Each row has two labels, one from each of two sets.
[ -1   4   1   1  -6   3  -7  -4   9  -1   3   4 -10   2  11 -23  18  -2
  -5   7   0  -1]
F & (65)
[  0   0  -6   0  29  15  -6   8   8  -5  -2   9  -4   1  -2 -10 -13  -2
  -4  -4  -3  -8]
E & (65)
[ -2  12  -2  -1  -1  -8  -8   0   3   0  -4   1  36  -3  -3 -14  -7   0
   0  -4  -2   1]
F & (61)
[ -2   1  -5  -2  18 -14 -19   2  -1  -1   0   5  -2  -1   5 -14   7  -2
   2  -2   5  16]
F & (61)
[  0   7   3  -2 -12  -7 -13  -5  -4  17   9  -1  35  -5   6 -19  38  -6
  -3  -1  -3 -12]
F & (61)
[ -1  -2   2   1  -1   3   7   3   4  -9  -6  -7  37   1  -6   2 -27   6
   0  -5  -1  -3]
E & (71)
[  0  -4   0   2   2  -4 -17  -6   3  -5   2  -3  16   1  15 -25   6  -1
  -3   5  -1  12]
F & (65)
[  1 -32   6   0  20  -4  -5   2   2  -8  -7  -7 -11  17   7   8 -31   4
   4   2   9   9]
N & (65)
[  2  -8  -1  -6  23 -10  -9   2   0   4  -1   3  -2  10  -2   3 -10  -2
   5  -8  -2  -7]
N & (61)
[  2  -5   2   0  -8  17  13   0   2   1   0   3 -32  -1  10  18   5   0
   0   0   4   3]
N & (71)
[ -2 -16   2   3  22  11   5   7  -4 -15  -4   1  -2   1  -3  17  -9   1
   0   1  -1   1]
E & (65)
[ -2 -26   7   0  22   4  -1   5  -8  -6  -4  -4 -11   7   5  17  -6   0
   6  -3   4  10]
N & (65)
[  2 -18   4   3  17   2  -6  11   1   0   1  -1 -15  12   4  -4   8  -6
  -1   0   4 -10]
F & (65)
[  2   2  -1   0  11  14   2   3   8   9  -1   6   2   4  -6 -11   3  -4
  -5  -3  -5 -27]
E & (65)
[  4 -24   4   7  14  10  -3   1  -1   5  -3   0 -18   5  11   5  11  -5
  -6  -5   2  -3]
N & (65)
[ 1 -5 -1  1 13  9 -3  2  1 -2 -1  0  6 -2  1 -5  0 -2 -7 -2  0  4]
E & (65)
[ -5  -4  -1   2  24  -8  -3   7   2  -7  -2   0  37   5  -9  -6 -36   0
   4  -2  -2  -8]
E & (61)
[ -1 -23   8   3  26  -3  -2   6  -2 -16  -7  -8  11   9   2  13 -34   6
   6   3   6  21]
N & (65)
[  1   3  -3  -3 -11   3  -5  -5   7  -2   4  -2   0  -9  12 -13   4  -1
  -1   1   4  26]
F & (71)
[ -3 -29   9   1  13   6 -14  -1  14   1   3  -9  15   0  18  -1  33  -4
   0   0   6  16]
F & (65)
[  0  -3  -3   5  19  10  -8   1   7  -2   0   2 -34   3   9  -9  13  -1
  -3  -5   0   5]
F & (65)
[  2  11  -5   0  -7  18  11  -1   6   1  -6   6  -9  -7  -9   0 -14   0
  -5  -1  -5 -13]
E & (71)
[  1 -13   7  -2  -9   5 -13  -6   7   5   3  -5  22   2  23 -28  26  -3
 -16   2   5  11]
F & (65)
[  1 -20  -2  -3  28   5  -4   7   3 -15  -2   3 -67  13   9  14  -8   1
   5  -3   6  24]
N & (65)
[  1 -22   4   1  18   4  -7   2  -7  -5  -1   3 -40   8   8   8  14  -3
   2  -1   7   6]
N & (65)
[  2 -12   3   0   8  -1  -1   3  -8  10   1   2 -17   5  -2  14  17  -7
   5  -6   0 -13]
N & (61)
[ -2 -21   5  -1  14 -21  -8   2  -9  -5  -2  -6  16  14   0   8 -24   5
   5  -2   4   2]
N & (61)
[ -2 -31   2   1  34   4  -7   7  -4 -11  -2  -3 -23   8   8  12  -9   0
   5  -3   9  18]
N & (65)
[ -2 -11   6   3  15   2  -7   3  -2  -1  -1  -7  62   0  -1  -7  -8  -1
  -2   0  -3  -2]
E & (65)
[  3 -11  -3   0  29   5  -9   2   3  -6   0   1 -14  -2   9 -10  10  -2
   2  -1   4  20]
F & (65)
[ -2 -29   2   0  28  13  -4  10  -5  -5  -2  -1 -12  -1   5  18  11  -4
   2   0   3  13]
N & (65)
[  0  -5   2  -3  15  -6   0   4  -2  -3  -2  -5  42   6 -16   2 -29   2
   1  -2  -3 -18]
E & (61)
[  3  -1  -3   0   7  11 -17  -4   8   4   7   3 -17  -6  17 -26  37  -7
  -7  -3   3  10]
F & (65)
[  0  -3   0  -2  -8  -3  -9  -3   7  -8  -1 -10  25  -2  11 -14 -20   8
   0  10   6  26]
F & (71)
[  1  -6  -2  -2  13   0 -13   0  13 -11  -2   1  -8  12  13 -32 -12   4
  -2  -1   4   1]
F & (65)
[ -1 -38   9   1  32  -1  -8   8  -2  -7  -9  -8  15  18   6   0 -21   2
   2   0   3  -1]
N & (65)
[  4   7   0  -1 -22   4  10  -6  10  -1  -3  -3 -10   2  -1  -8 -13   2
  -3   0   0  -5]
E & (71)
[  3 -15   8   0  -4   6  -4  -2   5  -2  -3  -5   6   5  14 -10  -1  -2
   2   1   2   4]
F & (71)
[ -1 -18   7   3  13  13  -6   5  -7   4   5  -3  18  -6   5   1  29  -2
  -5   1   5  -1]
F & (65)
[  1 -16   0   2  31  18   1   9 -12   1   3   4 -32  -3   6  19  32  -7
   3  -4   2   9]
N & (65)
[  1 -15   5   2  17  -9 -14   2   0  -2   0  -4  28   9   6 -11  -7  -1
   0  -4   2   2]
F & (61)
[  0  -1   0   1   0   8  10   3   6  -7  -4  -3  -5   1  -6   5 -29   2
  -1  -1  -1   1]
E & (71)
[  3 -22   4   1  10  12  -1   4   0  -2  -3   1 -37   3  11  12  11  -4
   2   0   4   7]
N & (65)

Each row has two labels, one from each of two sets.
[  3  -5 -35 -14  -1  -1  23   4  -1  -4  43 -10  -5   5  -4  -1   0   3
   7  -5  -8   9]
V & T
[ 21  -3 -22 -14  -7  -4  -7   4  -3  -5  -3   4  -7  -8 -22  -7   5  23
   5   7   3   7]
V & U
[ 11  -8 -26  -7  -3  -1  13  -5 -16 -16  11   1  -2  -4  -2   3   4  16
  -7 -12  -2   2]
V & A
[ 17 -13 -14  -1   1  -3  -7  -2  -8  -3  16   2 -11   0   5  -4  10  21
 -13  -2  -3 -10]
M & B
[ 20  -1 -15  -8 -11  -2   0   3  -7   9  -1  -3  -3  -6   0   1   2  30
   1   5   1 -12]
M & U
[-10 -37  41  -6  -2   1 -24  -1   3   0 -11   9  10 -11   3   3   2  -2
  -1  -8  -8 -18]
M & A
[ 18  -8 -34 -14   8  -5  21   1  -3  -7  28 -23 -12   5 -21   8   1   6
  -5  -1 -15  11]
V & K
[ 11 -13 -15  -7   4  -5   2   5 -18   4   9   5  -8 -13  -5   5   6  18
   3 -10  15   5]
M & A
[ 13 -10 -31  -1  -3  -1   8   3 -11  -3  10  -9  -1 -13 -14  -7   6  16
  -1   2  -1   9]
V & A
[  5  -3  -3  -2   4   6   4 -22 -12   8 -16  -3  -9 -10  10  -7  -6  21
   1  -5  -2   3]
V & U
[ 10  -9 -20 -12   2  -4   7  -2  -9  -8  12  -6 -12  -8 -15   3   1  27
   3  -2   0  13]
V & B
[ 17 -13 -35 -11  -1 -22  22 -13 -17  -8  19   1  -4  -8 -11   2  22  22
 -14  -1   2  10]
V & A
[ -5 -16   8  -3   6   3   1   0  -2  13   3  -4  -2 -12  11  -5  -2 -21
  -4  -4  -4 -19]
M & A
[ 15  -3 -30 -12  -5  -5  11  -2 -13   4  -9   2  -7 -10 -10   1   6  15
  -2   9   9 -11]
V & A
[ 20  -6 -43 -10  -4  -6  42   4   3 -11  18  -2 -10   6   2   0   8   4
  -3   2 -11   9]
M & T
[ 16  -2 -24  -4  -5   0   5   3 -18  -2   8   8 -20  -2  -5  -2   6  25
  -4   8  15   2]
M & U
[ 14  -2 -20 -10   2  -4  13   2 -19   7  12  -4 -12  -7  -1  -5   1  17
  -7  -5   5   6]
V & A
[ 16  -8 -40 -10  -1 -11   3  -2 -21  -4  26  -2 -19  -6 -21  -1   9  32
  -7  -8  10  25]
V & B

Each row has two labels, one from each of two sets.
[ -5   6   6  27   4  15   8  13  21 -26 -14 -26 -16  19   5 -10 -24  15
  -3  29   3  17]
J153 & L
[ -8   7   0  17  15  17  11  12   6 -17 -15  -5  -6  -7   9 -12 -20   8
   0  17   5   8]
J153 & S
[  7  -4  -2   6  -3   1   5   0  18 -18   1  -7   1   4  -1  -7 -11   9
  -1   0   5  23]
J934 & R
[ -5   4   5  27  -4  19 -10  10  21 -22  10   2 -12 -12   4   9 -12 -11
   0   7   1   4]
J934 & S
[ -9  18   7  13  10   1  14   8   7  -2   2   3 -16 -18   2 -18 -13  17
   2   5   2  10]
J153 & R
[-14  -4   4  18  -4  11  -2  13  24 -30  12 -26 -23   3   6   8 -21   3
   3  12   0  19]
J934 & R
[-12   7  -3  23   7  28  -3   4   6 -12 -19  -1  -8  -8   3 -12 -15  -3
  -4  19   6   6]
J153 & S
[  0 -11   3   7  -2   8  -2   1  17 -17   7 -27  -5   6  -1   6  -9   1
  -4   7   7  11]
J934 & R
[ -2   9   2   9  -7  18   7   6  15 -13   1 -11  -5  -9  -2  -2 -17   3
   3  12   9   2]
J835 & R
[ -3  18   0  19   5   7   0  13  -2 -20  -9  15  -8 -21  -9  -8  -4  -4
  -4   3   3   2]
J153 & S
[ -6  -8   1  16 -13  17   9   1  22 -12  13 -24 -10  -1  -6 -15 -21  15
  -6  10   4  10]
J934 & R
[ -6   9   1   6  -3   3   3  10  22 -16   3  -9  -6   7   1  -3 -10  11
  -4   7   3  10]
J153 & R
[ -3  -9  -2   9  -2   9   0  14  23  -8 -12  -3  -3  35   9  -6  -9  17
  -3  11  -2  -3]
J153 & L
[  2  -3  -5   9  -3   2   5   3  18  -9   3 -18 -11  -3  -1  -2  -5   2
  -1   0   8   9]
J934 & R
[ -5  -3  -1  29   8  13   6   8  16 -25 -10 -14  -5  10   3  -3 -16  24
  -9  14 -20   6]
J153 & S
[ -6  14   0  22  13   6   5  20  14 -17 -12  13 -11  -6   3  -9 -15  45
  -3  20   2   2]
J153 & S
[ -2 -20   2  18   5   8  13   2  17 -24 -13 -31  -8   2   6 -11 -17  20
  -6   7   3   8]
J153 & R
[  4  -7  -4   6  -3  -7  -2   1  13 -11   3  -7   5  26   5   5  -3  -6
  -4  10  -1   5]
J153 & L
[  8  -3   3  16  -5  15  -7   3   7 -20   4  -9  -5   8  -1   6 -10  -6
  -3   9   4  15]
J934 & R
[-10  -3   4  -1  11   4   0  10  -7 -16  -5  -5  -5 -31   3  -9 -19   4
  -2   3  23   6]
J153 & S
[ -5 -10  -8  21   2  29  -5  15  17 -31  -8 -20  -7 -22   4 -22 -25   3
   4  18  14  16]
J835 & L
[ -7   2   3   4 -28   5   4  -3  12 -12   7 -20 -10 -15  -4 -16  -7   6
   4 -11   5  16]
J153 & R
[ 16 -22  -3   2 -14  14  10  -3   7  -6   3  -5  16  12  -3  11 -15   3
  -2   6   5   8]
J835 & R
[ 15  -3   0  13  -9 -10   0   8   7 -12   4  11   1  15   0  22 -11  -7
 -12   8   5  11]
J934 & S
[ -9   5   4  23  22  26   4   6  15 -21 -15   2  -6  -4   4  -3 -21   4
   1  14  12  12]
J153 & S
[-1 13  4 11  0 14  6  5  3 -5  6 29  0 -2 -2  8 -8 -6 -1 15  6 24]
J153 & S
[ -4  16   1  24   3   2 -11   4  28 -17   8   2 -26  -5  -1  -7 -12  26
  -7  18   8  15]
J153 & R
[  4 -17   3   8  -4   1   5  -2   4  -4  -4 -26   0  -3   9  -6  -3  -7
  -6  -1   6   8]
J835 & R
[  3   3  -3  19  -6  13 -11  15   4 -13  13  10   8   1   0  17  -4 -10
 -10  10   5  10]
J934 & S
[ -9 -19  -1   8 -14   9   7   4  17 -18   4 -19 -16   6  -9   1 -10   4
   1   8  16  10]
J934 & R
[  1 -11   5  22 -11  14   4   5  20 -13   3 -21 -11   3  12   7 -14   5
   5   9   3   8]
J934 & R
[ -6 -10   6   9  -8  10  -2   6  19 -22  14 -37  -9 -12   5  10 -12   6
  -1  12   5   9]
J934 & R
[ -5   7   4  37   9  16   9   4   5 -12 -10   4 -10 -12   8  -5 -11  -3
   0  11   3   5]
J153 & S
[  1   7   1  14   4  10  -1   7  30 -15   4 -18  -3  28   6  -8 -11  13
  -7  20   4  11]
J153 & L
[  0   8   1  14  -7  10  12   1  12  -2  -1 -10 -10   3   4   1  -4  17
   1   3   1  12]
J153 & R
[  4   9  -3  26  -3  11   9   7  21 -12  -2  24  -2  39  -1  11  -4  14
  -2  14   0   9]
J153 & S
[-11  -1  -3  17  -3  41 -15   7   3 -21  19   9  -7 -19  -2  17  -8 -21
  -6  11   2   2]
J934 & S
[  2  -9  -6  14  -8  12  13   2  22  -5   9  -9 -19   8  -4   2  -5  -5
  -3  16   7  13]
J934 & R

Each row has two labels, one from each of two sets.
[  2   1   8   1   0   6   1  -1   8  -6  10  -5   1   0   6   6   3   8
 -11   5   6   7]
P & J259
[-14  -3   1   8  -5   2   2  12  12  10  -8  -8  12  12 -13  -7  11  14
   9  10  -2 -10]
Y & J259
[ -1  -3   5 -10  -4   9   2   3  -3  -2   9   6  -4   6  11   5  -3 -26
  -6  -7  -1  12]
P & J655
[  1   0  -6  16   3   1  -4  12   1   8 -11 -12  11   7  -5  -4  -3   3
  12   2   1 -31]
Y & J781
[ -4  -3  -1   8   1   3 -15  -2   3   7  -8  -5  -2   5  -3  -8  -4  -2
   6   0   2 -14]
Y & J781
[ -1  -3  -6   6   4  -2  -9  23 -15  -6 -12  12  -1  -8   4 -17  -1   7
   3  -5  -1 -15]
Y & J781
[ -9  -1  -5   0  -2  -3  -5  13   6   9   2   2  -6  -4  -6 -21   1   3
   5  -9   0  -8]
Y & J496
[ 4  1  5  2 -1 -7  7 14 17  2  5 -6 11  6  0 10  1 -3 -5 -1 -1 -2]
P & J259
[ -7   4  -7   9  -1  -6  -5   5  -5   6 -10   2  -2   5   1 -16  -3  12
  11   1  -9 -10]
Y & J971
[  2  -2   1  -5  -4   2   7  -8 -45   3   2   0   0   0   6  12   2   7
  -9   0   3   5]
P & J259
[ -7  -2   0  12   1  -1  -3  -6   8  17  -2 -11  -3   4  -4 -13   0  -5
   9   2  -4  -9]
Y & J259
[  1   1   6  -2   0   6  -4   1   6 -11   8   5  -1  -1  11  11   4  -5
 -12  -3   1  19]
P & J781
[  1  -1   0  -4  -6   4   4 -12   2  -3   7  -1   5   7   5   4   3   7
 -10  -5   0   5]
P & J259
[  2  -1  -2  -9 -12   4   0  -1  -3   6  -7  -9   3   3   0  -8   2   4
   3  -2  -7 -17]
Y & J259
[ -2   2  -7  15   1   0 -11  23   6   4  -3  11  -6   0   0 -13   2   4
  10  -3  -1 -16]
Y & J496
[  5  -4   3  -5  -7  16   1  -7   6 -12  10  -4  11   1  12  14   2  17
  -8   5   0  12]
P & J259
[  5   1  -3  -9 -10  -1  -6  -8   1  -3   2   3   8   6   3   2   4  18
  -6  -2   3  21]
P & J259
[  2   4   6   3   1  -1  -3  22  -6 -15   9  23   1  -2   2  16   6   7
  -8  -6   0  17]
P & J781
[  1  12  -1  10   4  -7   1  12   6  11  -7  -7   9   8   5  -4  -6   4
   8   4   9 -16]
Y & J259
[ 3  2  3 -3 -2  8 -7  2 -3 -8  8  4 -7 -2  2 17  0  5 -4 -7 14  7]
P & J781
[  9  -3  -3  24  -5  -3 -10  16   4   0  -5  -1  -4   5   0  -5  -2   1
   8   0  -3 -15]
Y & J781
[ 2  3  0 -6 -4 -1  6  3 13 -2 11  4 11  9  4 10  2  6 -6  2  1 10]
P & J259
[  2  -6 -11  14  -7 -16  -1  -1   5  12 -10   0   0  22   0  -4   0   2
   8   3  -1 -21]
Y & J259
[  6   4   4  -3 -28   0   2   6   7  -5   8   1   5   6   2  13   0  12
  -6   0  -4  11]
P & J259
[ -2   2   0   9   1 -21   2   1   7  18  -7 -12  -6   1   5  -8  -6 -13
  12   2  -1 -10]
Y & J781
[ 10  -5   4  -1   7   4   3 -10  12   3  10   5  -6   9  18  13   1  -4
  -5 -11   0  15]
P & J259
[ 4  0  2 -5 -1 -1 11  8 14 -6  8 -7  7  5  5 18  2 -6 -7  0  5  2]
P & J259
[  3   3  -7   8   0  -3   4   0  -9  12  -8  -2   4  11   2 -24  -1  12
   9  -1  10 -19]
Y & J259
[-12  -1   1 -26  -9   2  13  16  18  -1  12   9   8   4   0   2   2   2
  -2  -5  -2  23]
P & J971
[-6 -1  4 -2 -7  0  2  2  1 -1  7  9 -3  1  5 16  0  3 -5 -1  0 20]
P & J781
[  3   2  -9   8  -5   2  -5   0   4   8  -5  -1  -4   3   1 -10  -1   6
   8   2  -1 -16]
Y & J781
[ 1 -1  1 -3 -1  0  1 -8 14 -7  6 -5  4  3 10  8  3 -1 -3  5 -2  7]
P & J259
[ -5  -2  -2  32  -2   1  -5  11   0   1  -7   3  -1   2  -1 -12  -1  -2
   8  -5   1  -5]
Y & J781
[  1   2  -1  -2  -2  -5  -4  23 -10 -28   3  10  11  -5  -1  25   6   6
  -8  -1   5  16]
P & J781
[  7  -5   3  -6  -2  12   4  -3   7  -8   8 -10   7   0   4  10   1   2
 -10 -12   3   5]
P & J259
[  2  -2  10  -4   0   4  -3 -14  -3 -22  18  12  -3  -2   2  17   5   5
 -25  -2  -4  34]
P & J781
[ -1  -2   4 -12  -4   5   5   6  14  -4   1  -3  -3   1  -1  12   1  -8
  -4  -4  -3  19]
P & J655
[ -2   3  -2   7  -1   1  -3   0   9  14  -3 -12  -1  12   1 -11  -3  -8
  13  -2   1 -11]
Y & J655
[ -3   6  -2  -3   4   0   0   1  14  24 -10  -4  -7   9  -7 -19  -7  -9
  14  -2   7  -6]
Y & J655
[ 12   3   2   4  -9   8  -8   1   4 -12   7  18  -7   0  -1  23   6   1
  -9   4 -11  23]
P & J781
[ -3   5  -3  17   4  16 -15  19  -3  -2 -10  12  -6  -2  -7 -12   1   5
   9  -9   0  -6]
Y & J781
[ -3 -10   2  -9   5   2  16  15   5  -7  11   4   6  -8   2  12  -1  -9
  -4  -9   2  13]
P & J971
[ -1   0   0   7  -1   1  -1  -2   4  14  -5   0  -5   5   3 -12  -4   4
  10   0  -1 -13]
Y & J496
[ -4   4  -4  11  -8  -1  -8  28   5  -1  -5  10   3   0   1 -12   0  15
  -7   0  -8 -11]
Y & J781
[ -3  -3   4  -8  -4   8  -5 -19   1  -2  13   4  -5  -4  -3   9   7  -6
  -5  -5  -1  25]
P & J781
[ -2  -1   3  -8  -4   1  10 -13   6  -5   8   2   2   1   1  14   8   4
  -7  -4   0  12]
P & J496
[  1   2  -1  14   2   3 -13  -1  -3   9 -13   0  -4   2   2  -3   0   9
  10  -3   2 -13]
Y & J496
[-1 -1 -2  4 -1 -1 -7  1  3  6 -6  1 -2  0  4 -9  9  2  8 -2  1 -8]
Y & J781
[ 3 -4 15 -9 -9 -1  5 -6  1 -3  6 12 14 11  6  8  1 28 -5  6  3 13]
P & J259
[ -3   1   0   4  -6  -6  -2   7  -4  12  -5 -10   4   6   5 -17   2  16
   7  -2  -3 -14]
Y & J259

Each row has two labels, one from each of two sets.
[ 11   4 -10   0   3  -3  -6   1   4 -18  -2  13  -4   1  -3  -1 -13  11
   2  -6  -4   4]
J990 & H
[ 11   2  -6  -7  -7  -1   4   6   2  -8  21   7   1  -2  -3 -10  -6   0
  -6   0  -4  -1]
J990 & J
[ 10   0 -17  -7   4   3  15   5   3  -9  23   9  -1  -1  -2  -9  -9  -4
 -19  -3  -1  -3]
J425 & J
[ 24   4 -18  -1   5 -10   0   4   3 -16  12  17  -5   1  -4  -5 -14  10
  -1  -4 -11   4]
J425 & H
[-5 -3  4 -3  0  2  4  2 -5  1 10 -2 -2 -1  2 -1  3 -4 -5  0  3 -7]
J990 & J
[ 12   3   0 -11   7   4   3   8  -3 -16  24  12   5   0  -6  -9 -14   5
  -4  -1  -3   5]
J990 & J
[  3   1 -10   1   1  -8  -7   0  -5 -11 -11   9   0  -2  -5   1  -8  12
   8  -1   2  -2]
J990 & H
[10  2  1 -8 12  2  7  8 -3 -8 27 10  5  6 -3 -9 -7 -3 -6  2 -4  4]
J990 & J
[  5   1 -16   3   5  -3   6   6  -5 -14   8   8   8   0   1  -3  -9   6
  -7  -1  -5  11]
J990 & C
[  0  -2  -7   1   2  -4   9   1   1  -1  12   4  -7  -2   1  -3  -2  -3
 -11  -3  -3 -10]
J425 & J
[ 15   2 -14   3   2  -9   2   3   0  -9   2   9  -2   1  -2  -1  -9   8
  -1  -3  -6   8]
J990 & H
[-5 -1  1 -5  8  7 10  4  2 -6 27  4  6  0  2 -5 -4 -5 -9 -1 -6  0]
J990 & J
[ -8  -2   9   5   7  -1  23   3  -3   6  12   0   7   1   4   1   4  -5
 -11   2  -4  -8]
J425 & J
[ 16   3 -16  -4  -1  -1  -4   3   3 -17   1  11  -2   0  -5  -4 -17   9
  -2  -6  -3  12]
J425 & H
[ 12   5 -18  -4   8  -7   0   2   1 -15   2  11   2   0  -3  -5  -7  11
  -2   0  -4   5]
J990 & H
[ 28   5 -12 -20   8   7  24   5  19 -19  20  21  -3   2  -7 -14 -18  -9
 -22  -5  -2  -3]
J425 & J
[ 4  1  7 -5  9  5 14  7 -1 -6 28  8  8  2  0 -6 -5 -4 -7  1 -2 -1]
J990 & J
[ -1   1  16  -4   9  12  15   3   6 -19   5   6  15   3  -5  -2  -4   0
  -6   3   0   3]
J425 & J
[ 15   2  -3   1   4  -8  -2   8  -2 -15  13  16  -4   0  -3   0 -10  10
   1  -7  -5   0]
J990 & H
[-14  -2   4   2  -2   1  11   2  -9  -2  10   0   6  -1   3   0   1   2
  -5   0   7 -11]
J990 & J
[ 11   4  -9 -10  11   0  19   6   1  -8  23   7  10   1  -2 -12  -5  -4
 -15   3  -5  -2]
J990 & J
[-16  -5  -8  10  -2  -8  -9  -2 -12   0   7   0  -3  -2   5   7   1   5
   5  -3  -6  -9]
J990 & H
[ 27   9 -19  -3   9 -14   5   5  -1 -22  10  22   0   0  -5  -7 -15  12
  -3  -3  -7   5]
J990 & H
[ 22   4 -17  -3   5  -6   0   5   5 -20  24  18  -5  -1  -5  -6 -17   4
  -3  -8 -10   7]
J425 & H
